Each row is followed by one of two labels, saying whether the row has a hidden trait. Each part has a new trait and two new labels.
[ -1  -1  -5   7   2   1  -2  -2  -3   0   3  -3   3  -2   1  -5  -4  -4
   3   3   1   1   1   0  -4   0   2   0  13   1   3  -5  -8   0   1  -2
 -26  -1  -2  -4  -4  -2  -2   0  -1  -2  -5 -11  -4  -3  -4  12  -2   1
  -3   2   6  -1   0   5   0   0  -1   7  13  -2  -5  -1  11  -1   1  -4
   1   8   2  -4   7   1  -4  -4  22   0  -3   4  -4  -8   0  -4  -7   2
   0   1 -10  -1   4  -6  -1  -7   0   1   3  -9   0   3   2  -3  -2   3
   0  -5  -1   0   3   6  -3 -11  -2  -1 -13   1   0  -6  10   0 -19   0
  -1   3   1   1   0  -5   4  -2   4   2  -3  -3  20  -2  -2  -6   5   9
   1 -20   0   0 -16   5   0   0   1  -3  -3   6   0  -6   0  13   1  -4
  -3   2  -3  -3  -1   7   9  -9   1   2   4   2 -10  -1]
M
[  0   0  -2   1   2  -4   8 -14   0   1   0  -1   2  -1   0   0   6   0
   0   0   1   0   0  -1  -7   2   1  -8   0   0  -5  -2 -19   0  -4   7
 -59  -6  -2   1 -13   4  -2   1 -12  -4 -10 -24   3   2  -6   1   5  -1
  26   3   1  17  -4   1   1   0   0  12   4  -9 -24  -5  -4  -3  -2   0
   4   2  -1 -15   9   0  10   6   5  -1   5   6   0   8   0   0   0  -3
   0   0 -16   0   0 -16  -1  -9   0   9  -2   0  -2 -10  13  -1   8 -13
   2   9  -4   0   1   0   3 -14  -2   1 -20   0   2  -8  -3   6   6  -3
 -33 -16  -2   1  -3  -5   4   1  -4  -1  -1  -4   6   0  -2  11   8   5
  -2 -27   1  -5  -2  -2   0   2   2 -16  -8  -3   0  -5  -1   4   1  -2
  -1  -6 -12   1  -2  18  18  -3   1   0   4 -13   2   7]
M
[  0   0   1   2   0   2  16 -13   3   1   1   2  -2  -1   6   1  -1   5
   1  -6   4  -1   1  -2  -5   1  -2  -1 -15   2   0   9   0   0   1  -1
  -4  -1  -1   1 -16  13  -2   2   0   5  -3  -6  -2  14   2   2   1  -4
   0   6 -19  10   0  -4   4   0   5   2  21  -3   2  -8  -1  -6   1  -4
   2   8  -1  -4  -1   1   9   6 -11  -3   0   0   1  11   1   0  -5   1
   8   0   1   1  -6  -5  -1   0   0  13  -8  -8   1   1  12  -1   9  -5
   2  14   0   0  -2  -2   0   4   7  -4   1   4   0  -4 -14  -1  -4  -1
 -20 -24   0   3  -3   0  47  -7  -6 -12   5  -6  -3   1   0  15   5  -5
  -4 -24   3   0  15 -12   2   0   3 -19 -10 -19   0   1  -2  -5   1   1
   5 -26 -26   0   4  36   7   0   0  -2   1 -16  -7   8]
R
[  1   0  -1   2   0   1  -5   2  -4  -1  -3   0   3  -5  -5  -4  -1   0
  -5   5   2   1   1   3  -3   2   1  -5  13   1  -7  -5 -15   1   2   0
 -28  -2   1  -2   1   3  -1   1   4  -1  -2   3  -2  -9   2  10  -3   0
   4  -2   0   0   0   6  -1   0  -1   2   2   1   0   5   0   0   1   0
   1   7  -3  -3   0   9  -2  -5  19  -1  -1   4  -2  -8  -1  -4   1   0
   0   0  -6  -1   4  -1  -5  -4   1  -7   1  -5  -2  -5   1  -1   1   0
  -1  -4   1   0   6   4   1 -10   1   3 -10  -3  -3  -2   8  -6 -23  -1
  -2  13   1  -1  -1  -2 -18   4   4  13  -4   0  11  -2  -4  -9   2   3
  -1 -12   0  -2 -14   9  -1  -2   0  -2   0  15   0  -3  -1   6   4  -7
  -2  -1   8   0  -4   7   7   0  -1   3   2   9   3  -3]
R
[ -1   0   0   4  -1  -3 -24   6  -6   4  21   3   0   0   0  -1  -3   0
   9  -4   0   2   4  -4   4   6   2   0   0   0   0   1   2  -1   0  -1
  -3   2  -1   0   1  -1  -3   4   4   0   0   0  -7   0   7   4  -5   0
  14   5  15   0   0   0   0   0   0   7   2  -5   2  -6  -8  -8   0   8
   0 -10   2  11  -2   0   1   1   6  -2  -1  -6   1   1   0  -1 -13   7
 -16   6  -2   0   0  19   0   0   0   9   0  11   1  -1   5   0  12  21
   0  -6   2   0   0   0 -13   8   9  -1   6   6   2   0   1   0   0   0
  24  -1  -1  -1   0  -2  27  -7   1   1   0   0   1  10   9  -5   2 -16
   0  -7   3  -1  -1 -11   0   0   0  -1   4   0   0  -2  -3   4  -7   9
   0 -11 -24  -4   0  19   1 -55   9   7   0  -9 -22   9]
R
[  0  -1   0   7  -1   7  -1  -2  -3   3   8   0   1   4   4   5   4   0
   0  -3   4   0   0  -1  -5  -3  -2   3 -13   1   4   4  18  -1  -5  -2
  -1  -1   0   5  -2  10   0   7  -2   1   0  -3   0   9   2   1   5  -3
  -3   4  -1  -3   2  -1   1   0  -1   4   4  -6  -1  -5  -2   1   1   3
   2  -5  -1   3  -3   3   1   0 -16  -4   1  -5   1   6   1   3  -4   2
   5   0  -2   1  -5   7  -1   0   1   0  -6   6   2  -1   1  -8  -2   0
   2   4  -1   0   3  -7  -2   9   8  -1   0   3   3  -2  -8   4  14  -1
  -4  -1  -4   3   1   0  23  -6  -3  -7   0  -2  -4   1   6   8   0 -10
  -5  -2   0   1  15  -9   1   2   0 -10  -4  -2  -2  -4  -1   1   1   9
   6 -16  -9   0   4  20  -1 -11   1  -3   1   0  -1   0]
R
[  0  -1   0  -2  -1   5   6   1  -4   3  10   3  -6   1   1   4   0   0
   1  -4   1   1   0  -2   6  -1  -1   0  -1  -1  10   9  21   0  -3  -6
   2   3   1   0  -1   5   0   2   3   9   0  -3   0   0  -1  -7   2  -1
  -9   3   9  -1   0  -2   4   0  -6   2  -9   0   6  -2 -13  -5   0   7
  -2  -9  -1   5  -5  -9   6   1 -20  -1  -1  -2   3   3   1   0  -4   2
   0   1   6   2  -5   8   2   7   0   0   0   1   3  -6   1  -3   2   6
   1   1   1   0  -5  -6  -6  -1   6  -5  15   0   2   3   0   3  12   1
  10 -14   0   1   1   0  13  -6  -1  -1   0  -2  -7   0   5   1   0 -22
  -6   6   1   4  17  -1   0   1   0  -6   1 -15   0   4  -1  -1  -5   9
   4   2   2  -1   6  12  -2 -23   2  -3  -2  -6  -5   5]
R
[  2  -2   0   3   1  -3   1 -10  -4  -1   1   3   0   6   0   0  11   5
   0 -10   7   0   0  -5  -1   5  -1  -4 -14   1   0   1  22   0  -1  -7
   1   0  -3   5  -2  -3  -4  -1 -12   6   1 -20  -1  23   2   4   7   1
  51  13 -33   4   0  -4   0  -1   6  27  34 -19 -25 -23  -5 -11  -6  -1
  -1   2  13   2   7 -23  22   5  -2  -4   6   0   0   1  -2  -2   0   2
  -1   4 -17   3  -6  -2   0   1   1  29  -1  -1   0 -24   0   1  26   2
   4  17   0  -1  -4   6  -4   1   9  -4 -11   4   0  -6   2   0  16  -2
 -25 -40 -14   3  -7  -8  63 -14  -8 -33   9 -13  10   4  11   9   0  -2
 -12   2   4   0  17 -18   3   0   7 -35  -8 -34  -4  -4  -7   1   0   1
   4 -42 -48  -2   7  63  18 -22   8   1   6 -25 -23  20]
M
[  1   2  -3   4   3   2  21  -2   9   2 -21  -5  10   0   3  -3  12   1
  13   3   1   1   0   1 -14   2   0 -14  -5   5 -19  13 -41   1  -1  14
  -7 -12  -2   2 -17   7  -1   3 -20  -5 -12 -27   0   3 -11   7   7  -5
  27   4 -49  39   1   1  -2  -8  11  15   6 -13 -34  -4  19   1  -2 -17
   8  37   8 -26  13   3  -2  11   7  -2   8  13   0  12  -2   0   1  -8
  15  -1 -27  -1   1   0   6 -13   1  15   2 -32  -5   2  16   3  11 -23
   0  18  -1  -1   4  13   8 -22  -1   2 -29  -1   1  -2  -2   6   2  -1
 -52   0 -15   3  -7   0  25  -1   2   6   3   0   3   1   1  17  10  22
   9 -42   0  -9  -9   0   1   3   1 -27 -15   7  -2  -1  -2   0   3   1
   2  -4   0   3  -1  28  22  45   0   3   7 -11   8   2]
M
